Below is a small trained network, with its code and all its weights. Each question gives an input and a target symbol and asks what happens when units are switched off, that is, made to give their printed mean instead of their output.

import numpy as np


def w(rows, s, z=0):
    codes = np.array(rows[::2]) - 128.0
    scale = np.full(codes.shape[1], s)
    scale[-1] = z or s
    return codes * scale


def f(y):
    return y / 2 * (1 + np.tanh(0.7978845608 * (y + 0.044715 * y**3)))


def softmax(a):
    e = np.exp(a - a.max(-1, keepdims=True))
    return e / e.sum(-1, keepdims=True)


def log_softmax(a):
    a = a - a.max(-1, keepdims=True)
    return a - np.log(np.exp(a).sum(-1, keepdims=True))


def net(x, mask):
    ids = ['ΛΞΣΦΨΩβγδεζμτ'.index(c) for c in x.split()]
    T = len(ids)
    res = E[ids] + P[:T]
    u = 0
    for l in range(2):
        q, k, v = (res @ M[l].T for M in (Q, K, V))
        z = softmax(np.where(np.tri(T) > 0, q @ k.T / 2**0.5, -1e9)) @ v
        res = res + np.where(mask[u], z, O[l][:, -1]) @ O[l][:, :-1]
        u += 1
        y = f(res @ A[l][:, :-1].T + A[l][:, -1])
        res = res + np.where(mask[u : u + 8], y, B[l][:, -1]) @ B[l][:, :-1]
        u += 8
    return log_softmax(res[-1] @ U[:, :-1].T + U[:, -1])


Q, K, V, O, A, B = {}, {}, {}, {}, {}, {}
E = w([
[103,74,122,148,131,171,153,85,118,158,121],'Λ',
[121,143,105,134,173,175,117,120,235,129,154],'Ξ',
[94,98,183,82,126,80,131,72,161,208,123],'Σ',
[114,125,183,62,186,134,134,126,17,177,149],'Φ',
[59,156,146,87,75,140,142,86,109,88,54],'Ψ',
[199,110,86,171,126,99,100,163,108,162,153],'Ω',
[207,176,101,130,58,221,94,134,111,126,151],'β',
[120,154,191,218,133,181,97,134,100,96,115],'γ',
[234,86,153,143,122,175,140,122,87,156,95],'δ',
[123,109,158,78,146,127,67,113,253,170,135],'ε',
[157,169,101,126,221,191,123,161,142,75,139],'ζ',
[182,181,168,130,87,189,65,115,145,110,153],'μ',
[113,110,80,47,104,111,112,151,147,63,143],'τ',
],0.018)
P = w([
[73,90,118,112,148,32,143,26,227,77,155],'0',
[252,169,133,158,167,231,96,125,88,32,169],'1',
[70,126,109,115,122,35,154,64,214,119,122],'2',
[240,168,139,145,134,235,128,141,105,63,171],'3',
[73,115,128,97,164,45,120,103,206,136,113],'4',
[253,169,158,119,114,224,144,179,105,67,171],'5',
[69,130,131,100,173,35,107,130,206,144,97],'6',
[242,154,154,99,119,243,144,201,116,78,165],'7',
[68,133,148,92,177,40,102,153,209,177,88],'8',
[249,155,172,99,97,234,169,224,120,92,157],'9',
[69,135,159,99,179,36,104,169,208,183,77],'10',
[230,147,190,103,95,253,202,232,124,97,199],'11',
[68,153,168,111,165,30,115,194,216,211,77],'12',
[251,159,149,131,105,236,147,167,119,86,172],'13',
],0.0062)
Q[0] = w([
[120,182,120,112,152,97,41,155,254,163,46],'L0H0',
[112,163,225,30,176,236,148,124,124,111,124],'L0H0',
],0.0081)
K[0] = w([
[117,92,129,184,91,169,132,254,147,175,151],'L0H0',
[126,143,55,186,139,83,42,87,85,133,138],'L0H0',
],0.01)
V[0] = w([
[152,74,218,88,99,121,130,43,123,25,3],'L0H0',
[85,92,229,83,68,207,205,226,141,87,181],'L0H0',
],0.0044)
O[0] = w([
[134,93,183,91,63,131,254,219,166,179,191,136],'L0H0',
[187,91,210,72,218,114,196,113,69,9,227,7],'L0H0',
],0.0057,0.0014)
A[0] = w([
[205,123,74,99,135,129,113,172,33,84,190,12],'L0N0',
[159,149,82,231,44,174,131,153,27,142,176,64],'L0N1',
[143,167,157,108,119,210,128,143,26,54,119,39],'L0N2',
[2,76,102,108,145,53,192,89,102,132,79,17],'L0N3',
[85,158,135,66,159,20,143,105,182,156,137,167],'L0N4',
[81,164,162,98,70,139,137,106,143,132,121,252],'L0N5',
[196,189,137,137,158,191,105,192,54,150,149,39],'L0N6',
[189,164,157,103,37,195,107,141,134,108,105,66],'L0N7',
],0.0092,0.0044)
B[0] = w([
[65,175,185,80,96,155,130,115,101,58,164,217],'L0N0',
[219,183,98,85,88,90,141,89,164,138,73,242],'L0N1',
[112,138,161,219,107,39,186,124,157,255,112,207],'L0N2',
[132,161,33,145,199,51,189,139,104,135,195,185],'L0N3',
[161,127,155,82,72,169,105,153,95,161,122,226],'L0N4',
[111,88,153,94,146,128,81,81,115,56,118,245],'L0N5',
[96,72,77,33,118,68,198,71,144,131,137,248],'L0N6',
[94,162,135,198,202,112,127,92,72,100,203,253],'L0N7',
],0.0098,0.0054)
Q[1] = w([
[93,17,161,182,155,160,44,105,252,153,234],'L1H0',
[27,153,84,65,59,223,187,14,194,57,16],'L1H0',
],0.0042)
K[1] = w([
[83,80,96,171,169,116,81,80,158,97,112],'L1H0',
[220,2,83,183,113,193,200,186,140,140,248],'L1H0',
],0.0067)
V[1] = w([
[149,94,58,131,115,188,75,30,133,210,113],'L1H0',
[107,163,147,136,161,95,72,101,52,85,2],'L1H0',
],0.0041)
O[1] = w([
[128,113,248,78,128,126,255,134,138,152,227,196],'L1H0',
[59,82,85,158,121,97,136,64,53,94,173,7],'L1H0',
],0.0068,0.0016)
A[1] = w([
[181,145,61,89,40,175,60,122,146,69,116,169],'L1N0',
[113,112,144,147,96,56,169,91,2,124,135,48],'L1N1',
[105,195,115,106,191,148,104,153,102,26,155,3],'L1N2',
[137,130,175,78,79,156,90,205,131,169,55,23],'L1N3',
[139,25,139,215,70,141,146,163,84,194,109,186],'L1N4',
[107,139,84,100,3,73,166,116,121,156,117,47],'L1N5',
[138,140,144,211,199,221,183,83,98,85,111,254],'L1N6',
[173,122,26,152,94,88,215,140,182,150,122,30],'L1N7',
],0.0088,0.0043)
B[1] = w([
[212,88,150,174,125,67,116,123,156,117,147,253],'L1N0',
[174,161,131,98,202,175,54,132,114,129,92,252],'L1N1',
[148,112,94,163,59,171,114,152,104,225,201,175],'L1N2',
[62,129,64,157,123,144,179,80,41,122,124,157],'L1N3',
[81,168,37,96,52,127,114,48,146,144,84,166],'L1N4',
[58,161,111,67,104,135,29,165,127,144,127,254],'L1N5',
[120,189,135,55,100,104,182,240,114,129,118,214],'L1N6',
[105,2,124,184,152,151,134,162,79,102,134,232],'L1N7',
],0.0095,0.0066)
U = w([
[95,68,232,132,55,158,133,1,68,97,112,134],'Λ',
[186,195,144,136,138,61,180,45,126,158,173,44],'Ξ',
[166,163,56,123,172,188,111,228,190,148,121,70],'Σ',
[75,137,161,78,102,75,109,137,162,215,133,3],'Φ',
[76,145,21,89,129,242,79,81,112,9,120,134],'Ψ',
[108,125,83,230,109,38,94,154,129,249,76,194],'Ω',
[32,83,97,132,178,82,180,114,133,100,161,218],'β',
[121,95,191,152,175,190,69,84,222,95,114,226],'γ',
[103,126,166,170,78,167,120,148,71,154,214,132],'δ',
[136,90,135,75,114,76,113,143,151,46,115,103],'ε',
[170,164,72,71,34,183,202,110,111,147,62,64],'ζ',
[220,77,146,138,183,198,138,147,34,159,109,90],'μ',
[62,156,200,148,99,124,109,163,110,36,64,194],'τ',
],0.0076,0.0058)

Each question gives the input, a string of symbols that net reads in full, and the target symbol t.
The units are the heads (2 rows each of Q, K, V and O) and the neurons (one row each of A and B). Each row of codes is followed by its name. A weight is (code - 128) times the scale printed after its matrix; where a second scale follows, it is the last column's (O, A, B and U).
mask holds one flag per unit, layer by layer, with each layer's heads first. A switched-off unit (its flag False) gives its mean, the last column of its rows in O or B, instead of its output. The means were averaged over made-up inputs and are rounded, as every weight is.
A unit's drop is (log p(t) with every unit on - log p(t) with that unit switched off) / (log p(t) with every unit on - log p(t) with every unit switched off).
The circuit of an input: a set's keep is (log p(t) with only the set's units on - log p(t) with every unit switched off) / (log p(t) with every unit on - log p(t) with every unit switched off). Starting from the 12 units with the biggest drops (on a tie, the unit counted first), units are removed one at a time, each time the one whose removal leaves the highest keep (on an exact tie, the one counted first), for as long as the keep stays at least 0.8.
units of the circuit, in order: the units of the circuit, biggest drop first
top k neurons: the k neurons with the biggest drops, biggest first
k most important neurons of layer l: the k neurons of layer l with the biggest drops, biggest first
drop when u is switched off: that unit's drop, to one decimal
input Ω Ξ ζ Ω δ β Σ Λ Ξ Ω τ ε Σ ζ, target β: units of the circuit, in order => L0N6, L0N2, L1N7
input β Σ Ψ, target Ψ: top 2 neurons => L0N3, L1N1
input Ω Ψ Ω, target Ψ: top neuron => L1N4
input Ω Σ τ Λ μ Ξ β, target Ξ: units of the circuit, in order => L0N7, L1N7, L1N5
input γ τ Ω β, target Ψ: 4 most important neurons of layer 0 => L0N6, L0N7, L0N2, L0N0
input Ω Ω δ Ω Ψ Ω Ψ, target Ω: units of the circuit, in order => L0H0, L0N3, L0N0
input Ω Ω ζ, target Σ: top 4 neurons => L0N6, L1N6, L0N2, L0N5
input Ψ Ω Ω Φ μ Φ Λ β Ω τ, target δ: top 2 neurons => L1N2, L0N1
input Ξ Ω Ω Ψ Ξ Ψ, target τ: top 2 neurons => L1N6, L0N2
input τ Ω Σ Ω ζ Σ Ξ τ Ω Ω Ψ Ω Ψ, target Ω: top 3 neurons => L0N3, L1N2, L0N0
input ε Σ Σ Ξ Φ, target μ: units of the circuit, in order => L1N1, L1N5
input β τ Ψ Φ Ψ Ω ε Σ Σ Ω ζ Λ μ, target δ: top 3 neurons => L1N2, L0N7, L0N1
input Ω Ψ ζ δ ζ τ ε Ψ Ω, target Ψ: 2 most important neurons of layer 0 => L0N5, L0N1
input Ω Σ Ω β Λ μ Σ δ Σ τ Λ τ ε, target Λ: top 2 neurons => L1N3, L0N4
input Ω Ξ Ω β, target Ψ: 4 most important neurons of layer 0 => L0N6, L0N7, L0N1, L0N2
input Ω Ω γ, target τ: 3 most important neurons of layer 1 => L1N6, L1N2, L1N0
input Λ Σ Λ ζ Λ Ω Φ Ψ Ψ Φ Ω Ψ δ Ψ, target τ: 3 most important neurons of layer 0 => L0N2, L0N5, L0N6
input ζ Σ Ω μ Ψ, target Ψ: 2 most important neurons of layer 0 => L0N3, L0N1
input Ω τ Ω Ω Ω Φ, target Φ: 3 most important neurons of layer 0 => L0N2, L0N6, L0N7
input Ω ζ Ω δ Ξ ε Ψ Φ Ψ γ, target Ω: 2 most important neurons of layer 0 => L0N2, L0N0
input Λ Λ Λ β Σ β ε, target Λ: most important neuron of layer 1 => L1N3
input Ψ Λ Φ, target μ: most important neuron of layer 0 => L0N3
input Ω Ω Ω τ β Ω ζ τ μ, target δ: 4 most important neurons of layer 0 => L0N7, L0N1, L0N2, L0N6
input Ψ Φ Ω μ Ω τ Λ Ω Λ ζ ζ Ω β, target Ξ: 2 most important neurons of layer 0 => L0N7, L0N3
input Ω Ω Ω Ω Σ Ψ τ ε Λ γ τ Λ, target ζ: drop when L1N4 is switched off => 0.2
input Ω Ψ Ψ Ω δ Ψ Ψ τ β δ β Φ, target Φ: drop when L0N6 is switched off => 0.3
input Λ Ψ δ Ψ ε δ Ξ Σ, target Λ: drop when L0N3 is switched off => 0.1
input Λ Ω ε Ω τ τ, target δ: drop when L0N2 is switched off => 0.0
